Below are the code and all the weights of a small trained network. Each question names an input and a class and asks about switching units off, where a switched-off unit gives its printed mean instead of its output.

import numpy as np


def w(rows, s, z=0):
    codes = np.array(rows[::2]) - 128.0
    scale = np.full(codes.shape[1], s)
    scale[-1] = z or s
    return codes * scale


def f(y):
    return np.maximum(y, 0)


def log_softmax(a):
    a = a - a.max(-1, keepdims=True)
    return a - np.log(np.exp(a).sum(-1, keepdims=True))


def net(x, mask):
    res = np.array(x, float).reshape(1, 8) / 4 @ E
    y = f(res @ A[0][:, :-1].T + A[0][:, -1])
    res = res + np.where(mask, y, B[0][:, -1]) @ B[0][:, :-1]
    return log_softmax(res[-1] @ U[:, :-1].T + U[:, -1])


A, B = {}, {}
E = w([
[140,149,110,132,163,98,152,51,122,57,153,125],'x0',
[147,169,127,162,117,66,83,130,165,145,96,57],'x1',
[144,82,110,204,171,75,126,152,173,101,108,190],'x2',
[101,132,5,123,109,125,128,122,111,157,132,138],'x3',
[152,154,121,126,191,150,79,113,144,202,182,151],'x4',
[61,134,103,139,169,156,137,170,172,72,181,94],'x5',
[74,117,141,120,181,141,52,116,77,103,71,127],'x6',
[192,141,105,170,150,226,132,147,105,84,99,111],'x7',
],0.012)
A[0] = w([
[147,179,106,123,155,89,173,4,126,58,146,119,163],'N1',
[132,109,102,130,154,161,88,129,95,107,83,116,100],'N2',
[118,71,175,87,148,181,180,156,118,109,153,174,208],'N3',
[98,148,144,90,85,157,115,100,114,135,164,93,4],'N4',
[171,96,123,146,94,105,124,58,48,187,93,150,113],'N5',
[108,144,19,141,120,129,129,124,112,161,120,146,201],'N6',
[75,109,155,124,97,79,95,114,150,141,167,139,111],'N7',
[97,121,52,121,123,129,129,99,133,151,90,137,86],'N8',
[133,135,131,157,163,135,109,86,128,180,155,131,34],'N9',
[60,108,142,136,150,132,35,130,78,102,117,112,108],'N10',
[107,132,139,91,112,161,144,90,108,147,130,118,70],'N11',
[161,189,148,159,142,100,101,136,163,141,77,67,209],'N12',
[99,94,107,125,70,100,173,130,94,65,83,104,92],'N13',
[175,117,68,113,74,143,160,121,160,140,170,113,74],'N14',
[140,112,121,147,153,116,144,131,172,133,119,154,50],'N15',
[139,74,113,143,172,107,137,146,117,116,115,196,62],'N16',
[180,134,109,186,101,218,120,125,114,96,130,101,141],'N17',
[136,120,238,141,165,135,162,111,141,143,121,103,197],'N18',
[71,114,108,147,188,139,167,175,117,103,190,90,104],'N19',
[189,120,134,122,92,105,128,76,142,139,63,146,157],'N20',
[137,154,116,82,118,139,126,92,84,129,163,101,65],'N21',
[131,141,150,88,104,147,136,82,137,112,153,76,59],'N22',
[76,97,151,164,68,108,184,138,102,86,63,105,101],'N23',
[93,120,116,105,136,74,96,115,105,151,142,155,98],'N24',
[151,110,132,107,103,141,186,127,137,128,168,146,57],'N25',
[151,156,123,133,93,98,168,150,142,128,167,119,63],'N26',
[113,150,64,136,118,103,142,129,106,122,105,121,192],'N27',
[100,142,162,132,148,130,126,176,129,108,169,96,193],'N28',
[142,132,104,137,176,145,116,126,138,175,175,109,89],'N29',
[113,84,97,181,145,99,119,102,143,115,101,154,22],'N30',
[109,162,118,169,139,107,102,158,163,132,135,52,170],'N31',
[127,142,117,99,125,138,134,207,122,172,110,127,186],'N32',
[178,117,138,130,103,120,123,103,77,149,112,161,111],'N33',
[103,106,132,116,169,183,155,113,97,139,142,187,127],'N34',
[134,124,113,156,142,112,139,102,182,113,100,180,32],'N35',
[148,131,146,131,171,154,61,128,145,183,186,160,90],'N36',
[79,119,79,133,155,131,160,151,132,131,163,69,95],'N37',
[112,65,143,129,70,138,143,183,129,124,98,91,116],'N38',
[104,111,151,155,85,163,114,201,154,184,94,137,173],'N39',
[92,118,99,90,158,117,86,119,67,105,83,159,112],'N40',
[132,151,126,82,96,146,123,100,89,124,149,81,37],'N41',
[81,90,138,70,115,67,142,105,152,128,134,131,93],'N42',
[83,124,157,76,105,88,113,130,154,146,153,152,76],'N43',
[91,96,144,83,123,100,129,106,147,128,154,141,53],'N44',
[132,100,128,184,155,94,149,156,139,147,123,174,54],'N45',
[207,126,112,125,88,127,182,163,176,125,182,131,43],'N46',
[147,116,123,161,129,99,121,125,119,107,138,162,67],'N47',
[149,108,172,141,137,122,119,113,169,103,127,135,174],'N48',
],0.012,0.0032)
B[0] = w([
[146,155,60,166,81,178,127,35,111,94,68,254,252],'N1',
[165,124,150,129,205,105,142,153,152,161,68,93,187],'N2',
[122,190,52,29,138,98,110,131,84,146,166,139,224],'N3',
[129,87,155,154,100,136,31,140,165,128,95,36,183],'N4',
[55,145,177,163,112,129,190,239,152,23,144,174,234],'N5',
[130,36,153,58,179,101,144,91,116,86,215,174,206],'N6',
[163,106,88,143,179,156,143,155,82,76,96,86,190],'N7',
[134,49,145,59,171,85,119,122,163,111,164,129,173],'N8',
[111,172,163,234,99,162,152,102,98,176,172,93,173],'N9',
[145,187,206,127,172,84,175,111,189,183,52,162,213],'N10',
[97,133,132,99,85,117,28,166,152,131,133,84,177],'N11',
[111,193,49,24,122,73,123,135,50,151,170,121,232],'N12',
[121,136,185,205,119,149,156,74,68,220,201,87,203],'N13',
[173,162,188,98,145,49,132,125,145,146,77,128,198],'N14',
[108,80,162,109,39,146,77,123,189,169,115,101,163],'N15',
[89,144,119,66,110,170,68,143,136,152,121,44,185],'N16',
[195,45,88,167,193,143,122,186,138,85,124,44,222],'N17',
[145,31,151,41,176,73,158,109,133,60,177,176,232],'N18',
[93,166,131,180,69,139,172,200,138,84,122,167,199],'N19',
[81,156,118,130,107,120,156,183,131,53,162,134,223],'N20',
[115,97,149,120,90,144,57,109,146,125,112,90,190],'N21',
[114,89,128,111,76,163,89,113,200,142,126,109,185],'N22',
[122,140,153,159,139,134,143,64,80,199,203,57,211],'N23',
[180,103,95,152,132,104,166,135,121,128,124,100,179],'N24',
[125,192,136,99,173,129,117,151,129,198,103,126,181],'N25',
[142,159,183,122,161,63,117,102,169,157,101,154,182],'N26',
[133,79,139,73,156,133,148,107,89,106,169,143,177],'N27',
[83,124,150,150,144,131,126,144,152,43,146,181,182],'N28',
[124,126,187,199,150,168,154,86,122,139,186,111,182],'N29',
[107,108,165,113,62,178,51,138,169,160,105,80,173],'N30',
[115,213,78,73,87,89,125,158,72,112,161,135,197],'N31',
[152,123,116,94,97,197,149,48,150,71,69,211,186],'N32',
[68,156,125,207,105,110,157,190,107,70,157,142,202],'N33',
[134,206,79,114,127,109,104,165,80,196,155,130,202],'N34',
[135,95,128,119,99,174,53,141,174,170,124,92,172],'N35',
[94,107,143,221,153,170,175,39,82,167,199,91,211],'N36',
[71,125,181,140,118,132,163,177,138,65,110,152,181],'N37',
[126,117,133,181,121,148,145,58,95,162,150,157,188],'N38',
[148,134,78,137,70,206,127,38,116,64,66,209,214],'N39',
[164,199,162,91,170,78,160,125,185,194,66,164,201],'N40',
[87,80,112,108,88,158,75,154,201,129,90,63,189],'N41',
[175,85,65,193,185,145,141,179,105,131,95,117,197],'N42',
[191,90,85,174,132,118,122,146,115,113,74,130,190],'N43',
[177,155,97,167,191,155,101,175,99,95,109,69,173],'N44',
[117,111,146,74,46,164,44,151,141,175,100,59,185],'N45',
[147,194,189,129,201,67,131,135,187,189,41,128,218],'N46',
[109,115,109,135,59,109,95,150,149,127,114,108,162],'N47',
[112,78,134,84,134,132,100,93,111,120,146,147,185],'N48',
],0.0062,0.014)
U = w([
[86,92,147,109,64,160,33,140,175,141,96,80,39],'0',
[151,183,197,122,184,83,161,124,174,169,45,151,90],'1',
[101,128,152,209,127,155,168,63,83,172,195,98,114],'2',
[35,148,143,171,102,131,177,223,139,48,134,169,111],'3',
[248,88,49,174,175,147,139,186,93,93,86,80,124],'4',
[145,135,75,132,79,188,121,29,117,92,60,226,154],'5',
[134,56,159,52,157,102,134,102,125,88,172,159,253],'6',
[117,216,41,58,112,101,110,160,55,155,155,128,137],'7',
],0.011,0.0047)

Each question gives the input, the list of numbers given to net, and the class t.
The units are the neurons (one row each of A and B). Each row of codes is followed by its name. A weight is (code - 128) times the scale printed after its matrix; where a second scale follows, it is the last column's (A, B and U).
mask holds one flag per neuron, in row order. A switched-off neuron (its flag False) gives its mean, the last column of its row in B, instead of its output. The means were averaged over made-up inputs and are rounded, as every weight is.
A unit's drop is (log p(t) with every unit on - log p(t) with that unit switched off) / (log p(t) with every unit on - log p(t) with every unit switched off).
The circuit of an input: a set's keep is (log p(t) with only the set's units on - log p(t) with every unit switched off) / (log p(t) with every unit on - log p(t) with every unit switched off). Starting from the 12 units with the biggest drops (on a tie, the unit counted first), units are removed one at a time, each time the one whose removal leaves the highest keep (on an exact tie, the one counted first), for as long as the keep stays at least 0.8.
units of the circuit, in order: the units of the circuit, biggest drop first
most important unit: the unit with the biggest drop
k most important neurons: the k neurons with the biggest drops, biggest first
drop when u is switched off: that unit's drop, to one decimal
input [-4,-6,5,-2,-4,5,-6,0], class 1: most important unit	N46
input [-3,-8,3,3,8,0,1,5], class 2: 2 most important neurons	[N36, N29]
input [6,-6,-5,7,1,2,7,7], class 1: units of the circuit, in order	[N40, N2]
input [4,3,-2,-7,-1,7,-8,-5], class 1: 3 most important neurons	[N46, N26, N5]
input [1,-1,8,-3,2,0,6,-8], class 0: 3 most important neurons	[N30, N45, N16]
input [-8,4,1,-5,6,6,7,0], class 5: units of the circuit, in order	[N39, N32]
input [-7,0,-4,-8,7,-4,3,5], class 6: 3 most important neurons	[N18, N1, N13]
input [-2,3,6,-7,-6,1,-5,5], class 6: units of the circuit, in order	[N18, N48]
input [5,6,-1,-3,8,0,-7,5], class 2: 3 most important neurons	[N36, N29, N9]
input [8,-8,-2,-4,-3,-3,2,-1], class 5: 2 most important neurons	[N1, N12]
input [-4,3,-4,6,-3,0,-5,-5], class 6: 2 most important neurons	[N6, N1]
input [-3,1,-4,-8,-8,3,6,-1], class 2: 2 most important neurons	[N23, N13]
input [-4,7,8,8,-6,1,1,-6], class 0: 2 most important neurons	[N30, N45]
input [1,-8,1,4,4,-6,6,7], class 7: most important unit	N34
input [-1,-8,7,8,-7,3,5,5], class 6: 2 most important neurons	[N6, N8]
input [-5,-4,-3,-3,8,2,8,0], class 1: 2 most important neurons	[N10, N40]
input [-3,1,6,5,-5,4,-1,-6], class 0: 2 most important neurons	[N30, N45]
input [-1,1,-3,-7,-4,4,-6,-3], class 6: 3 most important neurons	[N18, N10, N40]
input [1,-5,-4,5,5,3,-2,0], class 2: 2 most important neurons	[N29, N18]
input [-5,-6,3,1,-3,-6,7,-3], class 1: most important unit	N40
input [3,5,-2,1,-6,2,-4,4], class 2: drop when N23 is switched off	0.2
input [5,-1,-2,-3,-4,4,0,6], class 4: drop when N32 is switched off	0.3
input [4,-3,-7,0,-7,7,-5,3], class 0: drop when N18 is switched off	0.0
input [0,-6,-4,-6,0,6,-6,-6], class 1: drop when N33 is switched off	0.3
